Here is a tiny trained network, its code and every weight. The questions are about switching its units off for an input and a target symbol, where a switched-off unit gives its printed mean instead of its output.

import numpy as np


def w(rows, s, z=0):
    codes = np.array(rows[::2]) - 128.0
    scale = np.full(codes.shape[1], s)
    scale[-1] = z or s
    return codes * scale


def norm(h):
    return h / np.sqrt((h * h).mean(-1, keepdims=True) + 1e-5)


def f(y):
    return y / 2 * (1 + np.tanh(0.7978845608 * (y + 0.044715 * y**3)))


def softmax(a):
    e = np.exp(a - a.max(-1, keepdims=True))
    return e / e.sum(-1, keepdims=True)


def log_softmax(a):
    a = a - a.max(-1, keepdims=True)
    return a - np.log(np.exp(a).sum(-1, keepdims=True))


def net(x, mask):
    ids = ['αβγδεημξστφψω'.index(c) for c in x.split()]
    T = len(ids)
    res = E[ids] + P[:T]
    r = norm(res)
    for j in range(2):
        rows = slice(4 * j, 4 * j + 4)
        q, k, v = (r @ M[0][rows].T for M in (Q, K, V))
        z = softmax(np.where(np.tri(T) > 0, q @ k.T / 4**0.5, -1e9)) @ v
        o = O[0][rows]
        res = res + np.where(mask[j], z, o[:, -1]) @ o[:, :-1]
    y = f(norm(res) @ A[0][:, :-1].T + A[0][:, -1])
    res = res + np.where(mask[2:6], y, B[0][:, -1]) @ B[0][:, :-1]
    return log_softmax(norm(res)[-1] @ U[:, :-1].T + U[:, -1])


Q, K, V, O, A, B = {}, {}, {}, {}, {}, {}
E = w([
[38,92,87,114,132,155,155,152,94,97],'α',
[144,53,102,141,112,144,62,112,140,161],'β',
[63,127,196,181,128,113,114,109,178,99],'γ',
[78,205,65,125,111,73,150,96,119,91],'δ',
[116,137,253,146,167,121,120,136,144,89],'ε',
[89,14,212,116,164,103,150,158,98,179],'η',
[211,131,66,112,121,147,165,204,184,146],'μ',
[59,123,110,148,166,109,120,244,132,139],'ξ',
[185,159,118,127,203,33,131,55,94,121],'σ',
[169,102,202,123,141,42,89,136,102,188],'τ',
[141,135,172,143,108,141,48,174,81,87],'φ',
[160,132,93,131,188,202,122,164,101,139],'ψ',
[98,153,104,29,110,162,159,100,120,196],'ω',
],0.015)
P = w([
[105,151,132,134,151,32,157,122,1,175],'0',
[115,136,98,89,175,29,103,140,69,123],'1',
[145,131,92,56,173,37,94,132,105,102],'2',
[145,127,92,47,166,54,76,130,142,107],'3',
[168,146,88,54,170,80,48,142,191,81],'4',
[163,133,73,44,178,89,42,215,229,67],'5',
],0.004)
Q[0] = w([
[148,156,137,129,52,156,130,136,80,130],'H0',
[115,166,159,63,71,86,145,92,143,180],'H0',
[138,178,118,129,140,90,135,126,142,98],'H0',
[166,122,147,121,128,103,68,130,124,180],'H0',
[97,102,163,128,141,124,115,99,107,131],'H1',
[189,147,117,228,17,226,249,99,112,176],'H1',
[62,81,103,107,201,74,33,158,112,88],'H1',
[101,101,114,26,176,75,68,174,188,137],'H1',
],0.021)
K[0] = w([
[90,201,180,102,111,72,88,118,5,93],'H0',
[58,166,165,67,74,64,149,66,141,233],'H0',
[176,183,77,96,100,123,142,80,197,96],'H0',
[209,78,186,57,165,118,53,139,182,194],'H0',
[31,79,207,94,178,170,95,114,167,114],'H1',
[15,121,149,174,147,32,126,173,2,111],'H1',
[136,124,60,114,96,232,97,144,184,119],'H1',
[221,90,93,94,109,141,191,190,222,212],'H1',
],0.013)
V[0] = w([
[175,145,109,159,137,142,27,89,140,131],'H0',
[54,157,158,72,120,85,78,142,92,142],'H0',
[133,231,118,162,103,117,119,94,91,107],'H0',
[137,92,184,82,96,87,141,77,157,119],'H0',
[89,65,45,84,51,61,37,102,123,223],'H1',
[67,116,138,61,236,207,191,103,171,239],'H1',
[88,178,209,46,23,38,184,141,204,173],'H1',
[151,245,149,12,135,163,109,112,44,175],'H1',
],0.011)
O[0] = w([
[85,103,138,107,155,141,143,141,174,190,121],'H0',
[143,88,89,154,155,222,147,130,164,78,254],'H0',
[129,90,75,108,136,99,107,159,195,111,68],'H0',
[101,73,104,181,95,137,98,159,84,134,56],'H0',
[201,95,106,105,82,84,160,210,174,122,216],'H1',
[144,142,91,114,184,165,7,118,218,198,193],'H1',
[195,136,104,166,167,136,132,162,199,2,61],'H1',
[93,146,168,89,86,188,28,185,131,96,211],'H1',
],0.0092,0.0066)
A[0] = w([
[97,140,98,146,130,73,136,191,109,172,70],'N0',
[157,188,84,165,33,37,189,136,162,220,142],'N1',
[140,106,141,247,49,109,174,113,207,76,2],'N2',
[168,173,91,176,118,103,177,214,164,141,114],'N3',
],0.014,0.003)
B[0] = w([
[140,67,117,60,253,82,126,105,145,86,175],'N0',
[94,30,91,176,87,196,124,105,205,115,193],'N1',
[140,147,108,116,65,103,52,58,100,191,170],'N2',
[91,188,183,112,160,111,185,131,135,172,254],'N3',
],0.012,0.0096)
U = w([
[145,135,1,98,135,199,158,94,67,143,97],'α',
[109,36,88,153,102,137,198,132,189,175,214],'β',
[149,152,85,201,122,71,120,13,118,123,233],'γ',
[97,206,31,97,67,63,148,132,171,85,44],'δ',
[91,177,151,202,184,193,101,75,93,20,12],'ε',
[212,88,117,234,194,135,102,157,82,158,89],'η',
[60,127,192,163,86,127,113,102,196,104,5],'μ',
[144,213,148,141,200,139,218,143,146,169,151],'ξ',
[140,83,87,83,203,48,100,117,93,81,131],'σ',
[200,140,234,135,84,40,100,165,126,166,102],'τ',
[102,91,195,134,72,169,154,172,55,76,161],'φ',
[74,139,152,105,125,171,71,105,98,248,125],'ψ',
[166,145,123,113,132,186,55,187,201,92,197],'ω',
],0.0097,0.0025)

Each question gives the input, a string of symbols that net reads in full, and the target symbol t.
The units are the heads (4 rows each of Q, K, V and O) and the neurons (one row each of A and B). Each row of codes is followed by its name. A weight is (code - 128) times the scale printed after its matrix; where a second scale follows, it is the last column's (O, A, B and U).
mask holds one flag per unit, heads first, then neurons. A switched-off unit (its flag False) gives its mean, the last column of its rows in O or B, instead of its output. The means were averaged over made-up inputs and are rounded, as every weight is.
A unit's drop is (log p(t) with every unit on - log p(t) with that unit switched off) / (log p(t) with every unit on - log p(t) with every unit switched off).
The circuit of an input: a set's keep is (log p(t) with only the set's units on - log p(t) with every unit switched off) / (log p(t) with every unit on - log p(t) with every unit switched off). Starting from all 6 units, units are removed one at a time, each time the one whose removal leaves the highest keep (on an exact tie, the one counted first), for as long as the keep stays at least 0.8.
units of the circuit, in order: the units of the circuit, biggest drop first
most important unit: the unit with the biggest drop
k most important neurons: the k neurons with the biggest drops, biggest first
which heads matter: for each layer, one digit per head in row order, 1 if its drop is at least 0.15 and else 0, layers parted by /
drop of u: that unit's drop, to one decimal
input γ γ ω σ α, target ω: most important unit : H1
input β ξ σ τ τ η, target β: which heads matter : 01
input ε γ β τ, target β: units of the circuit, in order : H1, N1
input σ δ σ μ, target β: units of the circuit, in order : N1, H0
input σ τ τ ξ σ, target σ: units of the circuit, in order : H0, H1, N0
input ω β τ ε ξ δ, target β: which heads matter : 01
input μ σ σ ξ α, target ε: which heads matter : 11
input γ ψ φ ξ φ τ, target ψ: which heads matter : 01
input γ γ ω ξ, target ω: which heads matter : 01
input ξ σ σ μ τ, target η: which heads matter : 11
input η ξ α η ξ α, target α: units of the circuit, in order : H0, N3, H1
input μ ω σ γ ξ ξ, target σ: units of the circuit, in order : N0, H0
input φ μ τ, target η: 2 most important neurons : N3, N1
input ε τ σ β ε, target β: most important neuron : N1
input ξ ξ μ ψ, target ξ: units of the circuit, in order : H1, H0
input ω μ ξ σ η, target φ: which heads matter : 10
input β τ ξ, target β: which heads matter : 01
input ξ τ ξ ω α, target ω: drop of N2 : 0.0
input μ β σ, target γ: drop of H0 : 0.6
input ω ξ ξ ω, target ω: drop of H1 : 0.5
input γ τ β ψ ε, target ψ: units of the circuit, in order : H1
input τ μ ω, target α: 2 most important neurons : N3, N1
